Questions about the grid below. Indices start at 0.
1) Find the bottom-right entry.
2) Find the top-right entry.
3) Find the entry at row 1, column 1.
4) Find the entry in row 0 and column 0.
5) Find the entry just right of 9.
6) Find the bottom entry of the column that holds the smallest entry.
[[ 47 -26  -6  -6   7 -87 -25   9   1 -27  13 -32  21  36]
 [-36  13  92  35  15  29 -32  -8  -9 -31 -43  -4 -43  -1]]
1) -1
2) 36
3) 13
4) 47
5) 1
6) 29

grid = ((7, -13, 13, 28, -33, 22), (-74, -15, 15, -13, -44, 1), (51, 1, -51, 21, -80, 19), (35, -75, -38, -8, -22, 4))
Give the 1st entry in reading order.
A: 7
Give the entry just right of -51.
A: 21
Give the second largest entry.
A: 35
Give the entry just right of 21.
A: -80
Give the entry just right of 7.
A: -13
The entry just left of -51 is 1
The entry just right of -8 is -22

[[  81.152   75.993   56.693   37.991   34.769   68.296  188.761   36.509
    15.369   17.510  191.316  -16.187   25.875]
 [-123.079 -224.244  -86.255  127.503  -34.510 -106.034    8.249  -86.394
   -88.748   70.011    2.642   22.075   97.048]
 [ -27.572   32.958   81.555  117.563   22.941  -56.239 -256.478  -49.331
   116.015  106.039 -229.417   58.560  211.416]]
Read off the entry just left of the largest entry.
A: 58.560
Read off the entry just right of the centre entry.
A: -86.394
The maximum is 211.416
The entry just right of the smallest entry is -49.331
Read off the entry just right of 32.958.
A: 81.555
The entry just left of -224.244 is -123.079
Read off the entry just right of 81.555.
A: 117.563
Read off the entry just right of 81.152.
A: 75.993
The entry just right of 75.993: 56.693
Read off the entry at the centre.
A: 8.249
The entry just left of the smallest entry is -56.239
Read off the entry just right of 2.642.
A: 22.075
The entry just left of 75.993: 81.152
The entry just left of 34.769: 37.991
Read off the entry just left of the centre entry.
A: -106.034

m = [ 13.3   8.2   3.6  -8.6  11.8   5.1 -19.4   0.6   2.1   8.9 -11.0   0.3]
The 5th-last entry: 0.6
Which number is the 4th-last entry?
Answer: 2.1
The largest entry -> 13.3
The entry just left of 0.6 is -19.4
Which number is the 3rd largest entry?
Answer: 8.9
Which number is the second entry from the left?
Answer: 8.2
Which number is the last entry?
Answer: 0.3

Questions about the row below.
1) Read off the fourth-last entry.
2) Read off the last entry.
3) Read off the 4th entry.
-100,45,-50,-5,-44
1) 45
2) -44
3) -5

Questions about the grid below. Rows and columns are numbered from 0.
1) Read off the entry at row 0, column 2.
2) Read off the bottom-right entry.
3) Read off the bottom-left entry.
4) Read off the top-left entry.
5) Read off the entry just left of the largest entry.
6) Read off the entry in the top-right corner.
7) Read off the entry just right of the largest entry.
8) Read off the entry at row 0, column 1.
[[28  9 58 29 57 60 57 78 24 22 51 61 70 80 21 54]
 [28 16 63 27 55 57 71 82 17 19 41 43 61 72 22 55]
 [27  4 48 31 55 72 57 71 16 22 44 51 61 81 26 59]
 [38  8 57 37 60 57 61 75 24 20 53 62 68 81 21 54]
 [34 21 52 24 54 68 57 65 15 21 42 51 61 74 23 49]
 [29 14 63 34 58 72 64 83 18 20 35 50 57 77 27 55]
 [40 16 57 28 54 57 71 75 11 15 50 43 55 74 27 59]
 [25  6 65 29 57 55 59 74 17  8 35 55 63 82 21 59]
 [25  4 48 29 54 62 60 69 15 18 42 45 63 78 27 63]
 [28 20 58 27 57 55 64 65 20 19 35 47 67 72 21 51]
 [36  9 56 29 54 55 65 65  9  8 49 45 55 78 16 54]
 [29 12 57 24 54 67 57 69  9 14 47 50 55 81 16 49]
 [38 12 60 36 60 55 57 65 21 14 49 63 67 81 17 50]]
1) 58
2) 50
3) 38
4) 28
5) 64
6) 54
7) 18
8) 9
